Here is a tiny trained network, its code and every weight. The questions are about switching its units off for an input and a class, where a switched-off unit gives its printed mean instead of its output.

import numpy as np


def w(rows, s, z=0):
    codes = np.array(rows[::2]) - 128.0
    scale = np.full(codes.shape[1], s)
    scale[-1] = z or s
    return codes * scale


def f(y):
    return np.maximum(y, 0)


def log_softmax(a):
    a = a - a.max(-1, keepdims=True)
    return a - np.log(np.exp(a).sum(-1, keepdims=True))


def net(x, mask):
    res = np.array(x, float).reshape(1, 6) / 4 @ E
    y = f(res @ A[0][:, :-1].T + A[0][:, -1])
    res = res + np.where(mask, y, B[0][:, -1]) @ B[0][:, :-1]
    return log_softmax(res[-1] @ U[:, :-1].T + U[:, -1])


A, B = {}, {}
E = w([
[133,131,129,132,125,127,137,124,135,132],'x0',
[151,113,109,214,207,214,218,229,76,80],'x1',
[181,59,189,223,47,106,54,224,156,197],'x2',
[127,120,122,120,136,129,124,131,131,134],'x3',
[90,83,254,54,143,182,170,123,42,216],'x4',
[128,133,133,122,138,117,115,139,122,117],'x5',
],0.0049)
A[0] = w([
[134,158,13,202,112,86,83,133,199,47,12],'N1',
[119,131,116,206,179,182,206,234,95,73,97],'N2',
[97,158,67,52,181,135,185,61,113,81,161],'N3',
[101,157,66,65,171,128,180,67,102,94,158],'N4',
[122,111,231,72,127,166,161,126,74,180,44],'N5',
[121,125,162,103,124,137,144,136,102,157,46],'N6',
[136,131,76,171,119,149,161,122,167,124,74],'N7',
[98,120,111,191,160,189,193,203,103,89,90],'N8',
[148,108,156,168,99,111,97,177,138,179,149],'N9',
[143,141,69,166,114,109,92,130,151,75,26],'N10',
[134,126,142,153,102,128,104,163,135,152,145],'N11',
[142,134,87,170,123,118,102,105,167,91,31],'N12',
[107,107,148,118,141,167,136,130,89,139,71],'N13',
[119,143,136,84,84,108,92,99,153,132,81],'N14',
[139,143,47,181,114,105,99,122,175,74,2],'N15',
[132,112,153,180,70,118,81,202,139,173,144],'N16',
[99,128,120,97,93,117,111,101,146,134,82],'N17',
[120,138,125,115,138,130,146,123,150,131,97],'N18',
[129,111,189,100,135,141,143,123,81,157,22],'N19',
[130,97,180,222,36,111,47,245,153,192,141],'N20',
[116,119,166,108,125,131,145,132,109,146,47],'N21',
[126,120,124,159,147,143,167,174,113,101,110],'N22',
[138,125,99,122,145,114,120,130,131,129,125],'N23',
[126,129,124,147,147,149,158,147,120,106,90],'N24',
[132,101,162,167,84,124,93,180,152,142,137],'N25',
[122,130,118,159,144,153,162,160,111,108,86],'N26',
[101,148,160,41,35,63,3,6,188,145,56],'N27',
[134,147,45,171,105,98,104,137,162,79,25],'N28',
[112,156,60,35,172,143,191,54,104,65,170],'N29',
[121,108,226,79,134,160,140,127,77,173,23],'N30',
[139,135,126,141,163,128,168,169,127,106,109],'N31',
[124,140,143,109,112,121,98,107,149,128,76],'N32',
[112,128,142,91,85,96,77,70,148,132,61],'N33',
],0.0064,0.00085)
B[0] = w([
[46,133,204,38,103,134,178,175,131,192,212],'N1',
[203,114,22,164,109,108,83,150,75,175,208],'N2',
[135,122,173,176,151,145,101,66,179,53,218],'N3',
[133,108,160,167,152,136,115,68,178,65,207],'N4',
[52,146,170,55,96,119,161,187,152,167,200],'N5',
[99,141,144,106,108,133,151,144,130,145,154],'N6',
[109,132,152,104,119,127,146,155,107,160,154],'N7',
[191,134,55,154,113,93,93,149,82,164,191],'N8',
[121,134,128,129,159,140,127,72,152,70,181],'N9',
[80,124,169,90,108,151,159,155,124,157,170],'N10',
[131,132,133,122,150,126,122,89,135,93,159],'N11',
[95,124,163,84,119,131,147,154,125,156,163],'N12',
[105,136,137,100,110,108,135,148,129,157,156],'N13',
[157,112,71,149,129,130,121,158,112,142,170],'N14',
[80,142,186,66,111,127,163,155,124,175,182],'N15',
[130,139,143,153,158,138,120,61,162,64,192],'N16',
[159,113,102,158,128,132,127,139,116,148,158],'N17',
[126,128,131,127,142,117,118,128,132,111,138],'N18',
[88,135,152,83,111,119,154,162,142,156,168],'N19',
[131,128,158,166,182,145,117,23,182,15,234],'N20',
[99,130,137,103,121,139,143,152,137,143,151],'N21',
[158,130,86,142,122,119,113,132,95,142,161],'N22',
[118,147,149,123,123,123,133,129,118,124,139],'N23',
[159,121,110,138,124,110,111,138,116,138,151],'N24',
[128,130,140,147,150,145,122,81,153,76,177],'N25',
[152,120,91,139,123,115,103,139,110,146,157],'N26',
[222,118,9,195,135,121,102,195,25,168,254],'N27',
[76,132,175,68,112,129,159,154,131,172,180],'N28',
[134,119,168,171,155,142,102,55,187,44,227],'N29',
[68,148,168,66,100,122,172,171,145,173,191],'N30',
[151,120,94,150,113,126,113,128,110,144,156],'N31',
[146,125,95,147,114,134,135,129,118,147,151],'N32',
[176,128,71,157,127,120,122,163,97,144,181],'N33',
],0.012,0.0069)
U = w([
[140,111,162,171,184,155,108,13,209,2,253],'0',
[224,105,8,176,114,92,92,182,11,175,74],'1',
[42,140,200,19,86,127,211,188,140,187,58],'2',
],0.0069,0.00037)

Each question gives the input, the list of numbers given to net, and the class t.
The units are the neurons (one row each of A and B). Each row of codes is followed by its name. A weight is (code - 128) times the scale printed after its matrix; where a second scale follows, it is the last column's (A, B and U).
mask holds one flag per neuron, in row order. A switched-off neuron (its flag False) gives its mean, the last column of its row in B, instead of its output. The means were averaged over made-up inputs and are rounded, as every weight is.
A unit's drop is (log p(t) with every unit on - log p(t) with that unit switched off) / (log p(t) with every unit on - log p(t) with every unit switched off).
The circuit of an input: a set's keep is (log p(t) with only the set's units on - log p(t) with every unit switched off) / (log p(t) with every unit on - log p(t) with every unit switched off). Starting from the 12 units with the biggest drops (on a tie, the unit counted first), units are removed one at a time, each time the one whose removal leaves the highest keep (on an exact tie, the one counted first), for as long as the keep stays at least 0.8.
circuit, biggest first: the units of the circuit, biggest drop first
most important unit: the unit with the biggest drop
k most important neurons: the k neurons with the biggest drops, biggest first
drop when u is switched off: that unit's drop, to one decimal
input [-5,-3,-5,-5,-6,0], class 2: 2 most important neurons => N1; N20
input [7,2,8,1,5,-7], class 0: most important unit => N20
input [-2,6,7,8,1,-2], class 0: 2 most important neurons => N20; N27
input [3,6,7,2,-3,3], class 0: 3 most important neurons => N20; N27; N16
input [-4,1,6,0,6,-6], class 0: 3 most important neurons => N20; N1; N16
input [7,4,-3,7,-5,-4], class 2: 2 most important neurons => N27; N1
input [4,5,-3,8,4,6], class 1: 2 most important neurons => N2; N20
input [1,7,-6,1,3,-4], class 1: 2 most important neurons => N2; N8
input [-8,-7,-5,8,-8,5], class 2: 2 most important neurons => N1; N15
input [2,-6,5,-6,3,-7], class 1: 2 most important neurons => N27; N29
input [-5,-4,-2,-2,-3,3], class 1: 2 most important neurons => N27; N20
input [3,5,6,-6,4,-7], class 0: drop when N16 is switched off => 0.1
input [-2,1,5,4,-8,-2], class 2: drop when N1 is switched off => 0.2
input [7,2,-3,5,-5,-3], class 2: drop when N20 is switched off => 0.1
input [8,-5,2,-6,-2,7], class 1: drop when N5 is switched off => 0.0
input [-1,-4,-5,-6,-8,5], class 2: circuit, biggest first => N1
